What each symbol does to the items:
zopu * fata
zopu ^ togu
zopu $ dume
zopu § nefi
zopu % zira
zopu + siso
tolo * dova
tolo ^ vaba
tolo $ mamu
tolo § fode
tolo % niro
tolo + zafi
ratu * lina
ratu ^ mifa
ratu $ fula
ratu § donu
ratu % buvi
ratu + mola
zuro * toge
zuro ^ lizi
zuro $ neku
zuro § mara
zuro % rogi
zuro + faza
toge * neku
toge ^ bona
toge $ maku
toge § gulo
toge % lizi
toge + digu
pena * gapu
pena ^ butu
pena $ doki
pena § buvi
pena % rove
pena + lina
gapu * doki
gapu ^ deki
gapu $ danu
gapu § mifa
gapu % butu
gapu + fula
boda * nofo
boda ^ fula
boda $ pena
boda § mola
boda % lina
boda + dula
biki * suza
biki ^ nipo
biki $ tolo
biki § dari
biki % zafi
biki + vina
kezi * kevu
kezi ^ muvo
kezi $ gome
kezi § kazo
kezi % vika
kezi + segu
busa * tuga
busa ^ mafo
busa $ ziza
busa § tolo
busa % buvo
busa + gepu
gulo * liso
gulo ^ faza
gulo $ viva
gulo § pipe
gulo % kade
gulo + rimi
nifo * mode
nifo ^ konu
nifo $ gupi
nifo § suli
nifo % zoke
nifo + bifo
muvo * lavi
muvo ^ kevu
muvo $ zori
muvo § ralu
muvo % kezi
muvo + bole
danu * pote
danu ^ sato
danu $ give
danu § nofo
danu % lute
danu + butu
deki * lute
deki ^ doki
deki $ sato
deki § lina
deki % gapu
deki + nofo
lite * kona
lite ^ vino
lite $ niri
lite § vepu
lite % disu
lite + vozu
viti * mola
viti ^ demo
viti $ lese
viti § vika
viti % donu
viti + kevu
faza * digu
faza ^ liso
faza $ rogi
faza § vaso
faza % gulo
faza + kinu
nefi * kari
nefi ^ suze
nefi $ pebu
nefi § bona
nefi % vebe
nefi + maku
pote * give
pote ^ vepu
pote $ vozu
pote § pena
pote % sato
pote + deki
zafi * nipo
zafi ^ biki
zafi $ niro
zafi § gupi
zafi % doku
zafi + zoma
lina * fula
lina ^ boda
lina $ rove
lina § demo
lina % mifa
lina + lese
mage * ralu
mage ^ kazo
mage $ segu
mage § busa
mage % kame
mage + zedo
mara * gulo
mara ^ kade
mara $ liso
mara § tepo
mara % kugi
mara + vaso
vino * neka
vino ^ kona
vino $ kala
vino § give
vino % lite
vino + gibu
zori * viti
zori ^ donu
zori $ mola
zori § sefa
zori % gome
zori + kezi
neka * kala
neka ^ niri
neka $ salu
neka § vozu
neka % kona
neka + pare
mifa * boda
mifa ^ lina
mifa $ nofo
mifa § viti
mifa % ratu
mifa + rezi
dete * zafi
dete ^ doku
dete $ nipo
dete § mode
dete % fode
dete + dari
bifo * mupa
bifo ^ sela
bifo $ zoke
bifo § togu
bifo % duvi
bifo + dume
fafa * busa
fafa ^ buvo
fafa $ tuga
fafa § suza
fafa % tute
fafa + vaba
laru * dabi
laru ^ suli
laru $ bifo
laru § puti
laru % dume
laru + zopu
buvi * mifa
buvi ^ ratu
buvi $ boda
buvi § zori
buvi % dula
buvi + demo
pebu * tagu
pebu ^ puti
pebu $ zopu
pebu § mufe
pebu % siso
pebu + vebe
viva * zuro
viva ^ rogi
viva $ toge
viva § kinu
viva % digu
viva + kade
disu * vino
disu ^ lite
disu $ neka
disu § pote
disu % pare
disu + nova
rogi * lizi
rogi ^ zuro
rogi $ bona
rogi § kugi
rogi % viva
rogi + gulo
rimi * kugi
rimi ^ kinu
rimi $ kade
rimi § neka
rimi % dufa
rimi + tepo
tagu * zopu
tagu ^ zira
tagu $ fata
tagu § pafo
tagu % puti
tagu + suze
doku * biki
doku ^ zafi
doku $ suza
doku § fevi
doku % dete
doku + nari
digu * rogi
digu ^ viva
digu $ lizi
digu § rimi
digu % liso
digu + mara
dula * ratu
dula ^ buvi
dula $ lina
dula § gome
dula % lese
dula + viti
duvi * sela
duvi ^ bifo
duvi $ lebe
duvi § zopu
duvi % dabi
duvi + goki
vika * muvo
vika ^ kezi
vika $ lavi
vika § mage
vika % sula
vika + bile
tepo * pipe
tepo ^ salu
tepo $ dufa
tepo § pare
tepo % kala
tepo + vino
nofo * pena
nofo ^ rove
nofo $ gapu
nofo § lese
nofo % fula
nofo + ratu
lebe * nifo
lebe ^ zoke
lebe $ mode
lebe § dume
lebe % mupa
lebe + dabi
sato * vepu
sato ^ pote
sato $ nova
sato § rove
sato % danu
sato + gapu
zoma * fode
zoma ^ vina
zoma $ doku
zoma § zoke
zoma % nari
zoma + mode
maku * kasa
maku ^ mufe
maku $ vebe
maku § viva
maku % saga
maku + lizi
lizi * bona
lizi ^ toge
lizi $ saga
lizi § kade
lizi % zuro
lizi + liso
mafo * zedo
mafo ^ tuga
mafo $ tedi
mafo § vaba
mafo % busa
mafo + mamu
demo * rezi
demo ^ mola
demo $ dula
demo § kezi
demo % viti
demo + lavi
vaba * gepu
vaba ^ dova
vaba $ tute
vaba § dete
vaba % tolo
vaba + biki
sela * lebe
sela ^ mupa
sela $ nifo
sela § fata
sela % bifo
sela + laru
mola * lese
mola ^ rezi
mola $ buvi
mola § muvo
mola % demo
mola + gome
kugi * kade
kugi ^ mara
kugi $ faza
kugi § kala
kugi % kinu
kugi + pipe
kasa * vebe
kasa ^ pafo
kasa $ suze
kasa § zuro
kasa % mufe
kasa + bona
pipe * dufa
pipe ^ vaso
pipe $ kinu
pipe § lite
pipe % salu
pipe + neka
tapi * disu
tapi ^ pare
tapi $ vino
tapi § danu
tapi % gibu
tapi + vepu
tedi * kame
tedi ^ bibe
tedi $ kazo
tedi § tute
tedi % ziza
tedi + busa
goki * laru
goki ^ dume
goki $ dabi
goki § siso
goki % fata
goki + tagu
lavi * zori
lavi ^ gome
lavi $ viti
lavi § segu
lavi % kevu
lavi + sula
gepu * tute
gepu ^ mamu
gepu $ buvo
gepu § zafi
gepu % dova
gepu + suza
suli * duvi
suli ^ dabi
suli $ sela
suli § tagu
suli % laru
suli + togu
sefa * vika
sefa ^ sula
sefa $ muvo
sefa § bibe
sefa % bole
sefa + kazo
kazo * bile
kazo ^ ralu
kazo $ bole
kazo § mafo
kazo % mage
kazo + ziza
konu * fevi
konu ^ mode
konu $ dari
konu § dabi
konu % nifo
konu + sela
rove * butu
rove ^ pena
rove $ deki
rove § dula
rove % nofo
rove + mifa
pafo * nefi
pafo ^ vebe
pafo $ kari
pafo § lizi
pafo % kasa
pafo + neku
suze * siso
suze ^ kari
suze $ puti
suze § neku
suze % nefi
suze + mufe
donu * demo
donu ^ viti
donu $ rezi
donu § sula
donu % zori
donu + muvo
sula * kezi
sula ^ vika
sula $ kevu
sula § kame
sula % sefa
sula + ralu
kona * niri
kona ^ neka
kona $ tepo
kona § nova
kona % vino
kona + tapi
fata * dume
fata ^ goki
fata $ suli
fata § kari
fata % togu
fata + puti
mode * gupi
mode ^ fevi
mode $ nari
mode § duvi
mode % konu
mode + mupa
neku * maku
neku ^ saga
neku $ kasa
neku § liso
neku % bona
neku + rogi
togu * goki
togu ^ fata
togu $ laru
togu § suze
togu % zopu
togu + pebu
gome * donu
gome ^ zori
gome $ demo
gome § bole
gome % lavi
gome + vika
suza * tolo
suza ^ niro
suza $ dova
suza § zoma
suza % nipo
suza + dete
vozu * tapi
vozu ^ gibu
vozu $ disu
vozu § doki
vozu % nova
vozu + sato
buvo * mafo
buvo ^ busa
buvo $ zedo
buvo § niro
buvo % fafa
buvo + dova
ralu * segu
ralu ^ bile
ralu $ sefa
ralu § tuga
ralu % kazo
ralu + tedi
siso * puti
siso ^ pebu
siso $ zira
siso § maku
siso % kari
siso + pafo
fode * doku
fode ^ dete
fode $ biki
fode § konu
fode % vina
fode + gupi
niro * vaba
niro ^ tolo
niro $ gepu
niro § vina
niro % suza
niro + doku
kade * faza
kade ^ gulo
kade $ digu
kade § salu
kade % mara
kade + dufa
niri * tepo
niri ^ kala
niri $ pipe
niri § gibu
niri % neka
niri + disu
lese * buvi
lese ^ dula
lese $ mifa
lese § lavi
lese % rezi
lese + donu
kame * kazo
kame ^ mage
kame $ bile
kame § buvo
kame % bibe
kame + tuga
tuga * ziza
tuga ^ zedo
tuga $ bibe
tuga § dova
tuga % mafo
tuga + tute
dabi * bifo
dabi ^ duvi
dabi $ mupa
dabi § zira
dabi % suli
dabi + fata
liso * viva
liso ^ digu
liso $ zuro
liso § dufa
liso % faza
liso + kugi
fula * rove
fula ^ nofo
fula $ butu
fula § rezi
fula % boda
fula + buvi
rezi * dula
rezi ^ lese
rezi $ ratu
rezi § kevu
rezi % mola
rezi + zori
ziza * bibe
ziza ^ tedi
ziza $ mage
ziza § mamu
ziza % zedo
ziza + buvo
kala * salu
kala ^ tepo
kala $ vaso
kala § tapi
kala % niri
kala + lite
kari * pebu
kari ^ siso
kari $ tagu
kari § saga
kari % suze
kari + kasa
lute * sato
lute ^ danu
lute $ vepu
lute § fula
lute % doki
lute + pena
bile * bole
bile ^ segu
bile $ sula
bile § zedo
bile % ralu
bile + bibe
gibu * pare
gibu ^ tapi
gibu $ lite
gibu § lute
gibu % vozu
gibu + pote
dari * zoma
dari ^ nari
dari $ fode
dari § mupa
dari % gupi
dari + nifo
salu * vaso
salu ^ pipe
salu $ rimi
salu § disu
salu % tepo
salu + kona
gupi * nari
gupi ^ dari
gupi $ vina
gupi § sela
gupi % fevi
gupi + zoke
fevi * dari
fevi ^ gupi
fevi $ zoma
fevi § bifo
fevi % mode
fevi + lebe
nipo * niro
nipo ^ suza
nipo $ vaba
nipo § nari
nipo % biki
nipo + fode
puti * zira
puti ^ tagu
puti $ togu
puti § kasa
puti % pebu
puti + nefi
nova * gibu
nova ^ vozu
nova $ pare
nova § deki
nova % give
nova + danu
dufa * kinu
dufa ^ rimi
dufa $ mara
dufa § kona
dufa % vaso
dufa + kala
pare * lite
pare ^ disu
pare $ kona
pare § sato
pare % tapi
pare + give
bona * saga
bona ^ neku
bona $ mufe
bona § faza
bona % toge
bona + viva
mamu * fafa
mamu ^ tute
mamu $ busa
mamu § biki
mamu % gepu
mamu + niro
zoke * konu
zoke ^ nifo
zoke $ fevi
zoke § laru
zoke % lebe
zoke + duvi
saga * mufe
saga ^ maku
saga $ pafo
saga § digu
saga % neku
saga + zuro
zedo * tedi
zedo ^ ziza
zedo $ kame
zedo § gepu
zedo % tuga
zedo + fafa
dova * mamu
dova ^ gepu
dova $ fafa
dova § doku
dova % vaba
dova + nipo
butu * deki
butu ^ gapu
butu $ lute
butu § ratu
butu % pena
butu + boda
mufe * pafo
mufe ^ kasa
mufe $ nefi
mufe § rogi
mufe % maku
mufe + toge
zira * togu
zira ^ zopu
zira $ goki
zira § vebe
zira % tagu
zira + kari
segu * sefa
segu ^ bole
segu $ vika
segu § ziza
segu % bile
segu + kame
vina * dete
vina ^ fode
vina $ zafi
vina § nifo
vina % zoma
vina + fevi
kinu * mara
kinu ^ kugi
kinu $ gulo
kinu § niri
kinu % rimi
kinu + salu
doki * danu
doki ^ lute
doki $ pote
doki § boda
doki % deki
doki + rove
kevu * gome
kevu ^ lavi
kevu $ donu
kevu § bile
kevu % muvo
kevu + sefa
tute * buvo
tute ^ fafa
tute $ mafo
tute § nipo
tute % mamu
tute + tolo
vebe * suze
vebe ^ nefi
vebe $ siso
vebe § toge
vebe % pafo
vebe + saga
mupa * zoke
mupa ^ lebe
mupa $ konu
mupa § goki
mupa % sela
mupa + suli
give * vozu
give ^ nova
give $ tapi
give § gapu
give % vepu
give + lute
dume * suli
dume ^ laru
dume $ duvi
dume § pebu
dume % goki
dume + zira
vaso * rimi
vaso ^ dufa
vaso $ kugi
vaso § vino
vaso % pipe
vaso + niri
vepu * nova
vepu ^ give
vepu $ gibu
vepu § butu
vepu % pote
vepu + doki
bole * sula
bole ^ sefa
bole $ kezi
bole § tedi
bole % segu
bole + mage
bibe * mage
bibe ^ kame
bibe $ ralu
bibe § fafa
bibe % tedi
bibe + mafo
nari * vina
nari ^ zoma
nari $ dete
nari § lebe
nari % dari
nari + konu

The rows follow the links: the fewer symbols apart two items are, the more alike their rows tend to be.

Each row is also shifted at random along 8 hidden directions that mean nothing.

Known rows, each with its item:
(-4, -9, -12, -25, 23, -29, 3, 22, 8, 23, 1, -10, -38, -49, -12, 18, 3, 21, 32, 65, 1, 24, -74, 6, -30) -> gapu
(3, -34, 14, -15, 21, 71, -76, 4, -19, 26, 21, -21, -60, 74, 12, 43, -48, 16, 1, -21, 12, -9, -53, 4, -5) -> kazo
(-22, -13, 21, 22, -29, 69, -5, -12, 34, -26, -31, 10, 78, 54, -31, -5, -14, -10, -9, -3, 9, -27, -22, 7, 14) -> maku
(6, -15, -11, -22, -13, 9, -8, 14, -14, 26, 16, -19, -30, 28, 6, 4, -2, 18, 25, 4, 5, 19, -28, 4, -26) -> mola
(-7, -16, -12, -4, 97, 44, 6, 14, 16, 6, -13, -2, 54, 55, -25, 2, 0, 9, 35, 15, 3, 13, 68, 12, -25) -> pare
(1, 11, 20, 13, -53, 74, -3, -14, -5, -20, 8, 0, -39, 24, 19, -40, -40, 1, -33, -43, -52, -16, -10, -32, 25) -> vina
(-3, 7, 20, 13, -18, 17, -52, -11, 0, -19, -3, 20, -69, 6, 5, 38, 11, -3, -38, -4, -25, -21, -1, -23, 34) -> mupa
(-22, 6, -6, 10, 21, -23, 17, 5, 33, -14, -24, 22, -11, -64, -30, 12, -34, 2, 9, 29, -27, 5, 8, 3, -5) -> gulo
(11, 5, 4, 10, 5, 40, -8, -15, -26, -9, 23, -2, -33, 24, 28, -28, -3, -2, -23, -94, -31, -9, 66, -16, 17) -> tolo
(23, 41, -2, 12, 49, -103, 26, -15, -29, -4, 12, 8, -12, 20, 38, -15, -12, -27, -34, -10, 13, -5, 40, -14, 28) -> nari
(-11, -35, -18, -12, 40, 21, -23, 10, -1, 23, 11, -9, -13, -26, -16, 29, -30, 17, 36, -51, 11, 12, 33, 34, -32) -> fula
(9, 1, 30, 3, 38, 42, -7, -14, -11, -4, 6, -17, 21, 81, 22, -31, -10, -9, -31, -2, 17, -27, -112, -16, 24) -> biki
(14, -3, -12, -20, 24, 17, 35, 10, -15, 19, 19, -26, 19, -12, 14, -48, 18, 13, 23, -3, -2, 21, -16, 0, -25) -> viti
(-27, -33, -9, -1, -68, 34, -5, 8, 29, 7, -14, 0, 26, -43, -38, 22, -59, 11, 35, -12, 6, 5, -8, 35, -28) -> disu
(-7, -23, -3, -12, 33, 26, -14, 0, -10, 20, 28, -19, -60, -122, 11, -5, -87, 17, 7, -63, -16, 1, -49, 20, -14) -> segu
(35, 24, 10, -2, 12, -33, 14, -11, -30, 6, 19, -13, 56, -84, 42, -27, 48, -24, -30, 22, 35, -8, 35, -3, 25) -> nipo
(-3, -8, -23, -11, -32, 24, -8, 18, 3, 2, -4, 7, -33, 57, -19, 18, 70, 23, 34, 1, -31, 28, 86, -10, -27) -> give
(-32, -23, 9, 21, 19, 49, 0, -10, 40, -20, -27, 14, 75, -68, -41, 5, -40, -7, 4, -30, 7, -22, 12, 32, 2) -> rogi
(-19, 6, -1, 29, -30, -14, 6, -14, 18, -27, -21, 27, 12, 34, -20, 10, -31, -15, -11, -48, -11, -14, 62, 4, 14) -> kasa
(22, 11, -16, -24, 64, -36, 18, 19, -23, 35, 20, -23, -37, 49, 25, -9, -62, 9, 24, 53, 0, 29, -3, -8, -25) -> donu
(-18, -6, -26, -7, -8, -11, 46, 10, 9, -1, 1, 0, -41, 15, -19, -36, 10, 25, 36, -53, -40, 24, -32, -2, -35) -> doki
(15, -14, 6, -30, -9, 25, -28, 12, -19, 24, 19, -26, -28, 6, 15, 8, 69, 19, 8, 42, 16, 9, -93, -9, -12) -> kezi
(25, 37, 13, 2, 2, -12, 13, -8, -15, -16, 9, 7, -8, -115, 32, -31, 84, -11, -40, 34, -26, -3, 36, -33, 34) -> gupi
(-23, 1, -6, 21, 0, -1, 34, -5, 29, -22, -27, 18, 44, 48, -31, -15, -42, -8, 10, -23, -10, -5, 26, 8, -4) -> liso
(-21, -11, -3, 14, -3, 15, -1, 0, 27, -17, -26, 18, 39, 44, -36, 18, 13, -2, 12, -9, 2, -5, 36, 11, -5) -> kade
(8, -19, -15, -23, -21, 32, -34, 22, -9, 28, 13, -11, -30, -29, -2, 37, 6, 20, 33, 29, -5, 26, 72, 9, -28) -> boda
(-7, 18, 11, 22, -70, 5, 3, -13, 12, -32, -15, 22, -9, 15, -5, -6, 21, -10, -29, -10, -28, -15, 15, -22, 27) -> zira
(-18, 0, 20, 23, -7, 25, -15, -17, 19, -27, -14, 18, -2, -39, -11, 6, -33, -11, -30, -29, -14, -28, -20, 0, 27) -> fata
(-31, -1, -1, 10, -46, -58, -1, -1, 32, -21, -30, 27, -40, 8, -37, 35, 18, 2, 0, 16, -5, -8, -98, -1, 2) -> digu
(-8, -16, -19, -3, -7, 8, 34, 6, 9, 0, -9, -5, 77, 60, -24, -23, 70, 6, 35, -31, 21, 12, 28, 18, -28) -> vozu
(18, 27, 5, 8, -37, -115, -37, -11, -25, 1, 3, 18, -52, 35, 26, 63, 13, -26, -39, 29, 35, -12, 16, -9, 34) -> nifo
(12, 4, 1, -5, 11, -47, -52, -6, -32, 8, 25, 6, -112, -18, 29, 46, 22, 3, -26, -40, -4, -5, 3, -10, 18) -> gepu
(21, -9, -9, -21, -29, 40, -1, 11, -22, 24, 26, -24, 9, -73, 20, -18, 24, 12, 17, -4, -1, 19, 52, 6, -18) -> kevu
(31, 29, 3, 3, 28, -61, 41, -14, -38, 7, 18, -17, 40, 108, 45, -49, -7, -24, -22, -13, 36, -5, -13, -12, 16) -> vaba
(-16, -2, -19, 8, -4, -27, 41, 3, 22, -9, -17, 12, 56, -41, -28, -11, 10, -2, 25, -16, 3, 10, 51, 22, -18) -> salu
(-1, -31, -13, -13, 57, -40, -22, 0, -21, 34, 21, -21, -1, 25, 4, 30, -46, 2, 22, -63, 59, 0, -40, 43, -23) -> gome

The symbols that take the first to the second take the third to the fourth, perhaps in another order. What is the fourth?
Answers are names.
A (16, 8, 16, -10, 57, -2, -7, -5, -25, 8, 16, -17, -37, 101, 30, -19, 8, 1, -21, 8, 7, -9, -111, -26, 12)
B (34, 8, 7, -18, 6, 9, -6, 2, -34, 23, 25, -26, 23, -9, 39, -18, 28, -5, -9, 34, 27, 5, 6, -7, 5)
C (-8, -56, -8, -13, -51, 93, -65, 8, -5, 22, 14, -15, 2, 2, -18, 48, 13, 21, 33, -71, 18, 3, 63, 36, -28)
D rove

A (25, 4, 8, -2, -7, 18, 0, -13, -29, 2, 25, -15, 43, -76, 34, -31, 66, -10, -23, -41, 20, -10, 40, 2, 18)
B (18, -12, 3, -4, -12, 26, -34, -12, -34, 6, 28, -13, 6, -9, 26, 3, 72, -3, -15, -76, 24, -10, 47, 8, 11)
C (7, 23, 19, 15, 12, 8, 17, -12, 8, -18, -10, 8, 50, -73, 10, -26, -12, -21, -33, 35, -4, -17, 21, -9, 30)
D sela

A (-21, 16, 6, 15, -69, 6, 26, -3, 30, -41, -30, 27, -24, 53, -26, -22, 77, 7, -11, 11, -49, -4, -58, -37, 12)
B (-28, -6, -9, 7, -40, -45, 15, 5, 31, -4, -25, 14, -3, 21, -35, 23, -59, 0, 20, 21, 5, 3, -54, 16, -15)
C (-5, 19, 21, 14, -32, 4, -4, -10, 13, -21, -10, 15, -29, -61, 4, -4, -33, -9, -35, 27, -29, -17, -39, -21, 30)
D vebe

A (-32, -16, -2, 27, -2, 0, 7, -14, 31, -26, -25, 23, 47, -7, -38, 9, -17, -10, 2, -71, 7, -19, 22, 27, 3)
B (-27, -17, -11, 7, 19, -17, 18, 1, 30, -10, -22, 11, 37, -2, -39, 7, 17, 3, 23, -22, 13, -1, -26, 24, -17)
C (6, -11, -23, -13, 29, 7, 8, 13, -15, 21, 14, -12, -9, 69, 2, -5, -6, 14, 34, -29, -3, 24, 60, 6, -31)
D kezi

A (-16, 15, -14, -2, 46, -16, 23, 17, 30, -12, -20, 22, -53, -50, -26, 3, -4, 17, 17, 57, -59, 22, 20, -19, -13)
B (-5, -2, -25, -8, 14, -15, 26, 16, 5, 11, -3, 0, -5, 31, -14, -3, -21, 12, 38, 6, -13, 27, 53, 6, -32)
C (5, 6, -14, -7, -13, -6, 32, 18, 10, 12, -16, -5, 61, 85, -14, -6, -24, -1, 34, 77, 12, 23, 52, 2, -24)
D pena

A (14, -19, -13, -19, 46, -43, -17, 3, -27, 34, 25, -22, 12, -40, 15, 24, 9, 0, 17, -25, 57, 6, -4, 34, -18)
B (15, -36, 8, -19, -10, 42, -68, 1, -27, 31, 25, -26, 17, -10, 14, 45, 28, 3, 3, -18, 59, -9, -8, 28, -5)
C (7, 19, 16, 17, -43, -17, -1, -18, -7, -22, -6, 11, 19, 49, 12, -7, 56, -19, -37, -11, 12, -21, -6, -17, 33)
D fata

A (25, -3, -8, -13, 65, -39, -31, -1, -42, 26, 29, -13, -33, 45, 32, 27, 17, -3, -3, -30, 32, 5, 41, 6, 0)
B (6, -36, 9, -7, 20, 39, -80, -5, -28, 29, 25, -18, -29, 50, 15, 58, -58, 1, -3, -57, 43, -15, 5, 27, 1)
C (10, -1, -14, -28, 40, -46, 8, 22, -7, 33, 9, -18, -20, -32, 5, 13, -10, 13, 30, 75, 19, 26, -52, 8, -29)
D ratu

A (-1, -27, -9, -19, 95, 44, -42, 12, -14, 19, 21, -11, -70, 16, 0, 24, 13, 27, 21, -42, -16, 12, 4, 3, -22)
B (21, -5, 3, -11, -62, 32, -15, -2, -30, 19, 28, -22, -1, -20, 31, -11, -10, 0, -4, -25, 11, 2, 26, 3, 1)
C (20, -11, 5, -17, 41, 41, -29, 4, -25, 24, 27, -23, -13, -49, 27, 2, -4, 7, -1, -3, 8, 3, 17, 3, -3)
D suza

A (11, 19, 20, 12, 27, -11, -21, -10, -2, -6, -7, 8, 19, 11, 15, 21, -41, -24, -33, 51, 17, -19, 29, -8, 32)
B (16, 15, 5, 16, 32, -22, 32, -22, -21, -1, 18, -9, 63, -63, 32, -45, -72, -29, -26, -63, 24, -16, 56, 18, 20)
C (16, 10, 3, -13, -28, -15, -24, 1, -30, 8, 24, -6, -105, 33, 31, 4, 37, 13, -18, -9, -23, 5, -53, -31, 9)
D muvo

A (-3, 10, 25, 18, 18, -5, -2, -15, 11, -10, -16, 3, 56, 1, 2, 1, -70, -26, -30, 38, 29, -28, -41, 6, 28)
B (-5, 28, 4, 19, -9, -113, 13, -18, 0, -20, -9, 24, -32, -14, 7, 12, 1, -22, -35, -12, 12, -17, -51, -6, 29)
C (12, -17, 3, -20, -3, 32, -33, 7, -22, 25, 23, -23, -38, 14, 18, 10, -3, 13, 6, -1, 10, 5, -43, 0, -10)
D sefa

A (3, -6, -22, -16, -88, 30, 15, 17, -8, 10, 10, -8, -39, 36, -2, -17, 33, 25, 33, -16, -37, 31, 43, -12, -31)
B (1, -19, -26, -15, 47, -47, -17, 13, -8, 25, 5, -3, 0, 11, -12, 47, 24, 8, 36, -4, 36, 19, 51, 29, -30)
C (-14, 2, 3, 14, -83, 38, 6, 2, 31, -15, -25, 16, 40, -40, -25, 5, -35, -5, 5, 37, -20, 0, 67, 3, 2)
D neku

A (-10, -7, 31, 16, 11, 27, -45, -15, 9, -11, -11, 6, -4, 28, -1, 30, -56, -14, -34, 4, 16, -35, -69, 0, 31)
B (23, 29, 17, -1, -31, -20, 15, -7, -15, 3, 12, -10, 6, -94, 36, -29, -28, -16, -34, 54, 1, -7, -29, -16, 27)
C (-14, -47, -9, -12, -47, 14, -46, 10, 7, 29, -3, -12, 36, 18, -27, 65, -34, 6, 38, -9, 61, 1, -4, 52, -31)
D kona

A (19, 4, 39, 0, 84, 100, -26, -7, -8, -4, 4, -18, 37, 49, 24, -26, 6, -6, -34, 49, 0, -23, -43, -28, 29)
B (-22, 13, 13, 29, 3, -16, 52, -26, 22, -36, -14, 14, 39, -73, -8, -57, -32, -17, -28, -64, -14, -27, -67, 3, 23)
C (14, -1, -4, -6, 3, -40, -20, -7, -34, 16, 28, -9, -54, 6, 29, 13, -11, -2, -12, -57, 15, -2, -4, 5, 5)
D dari

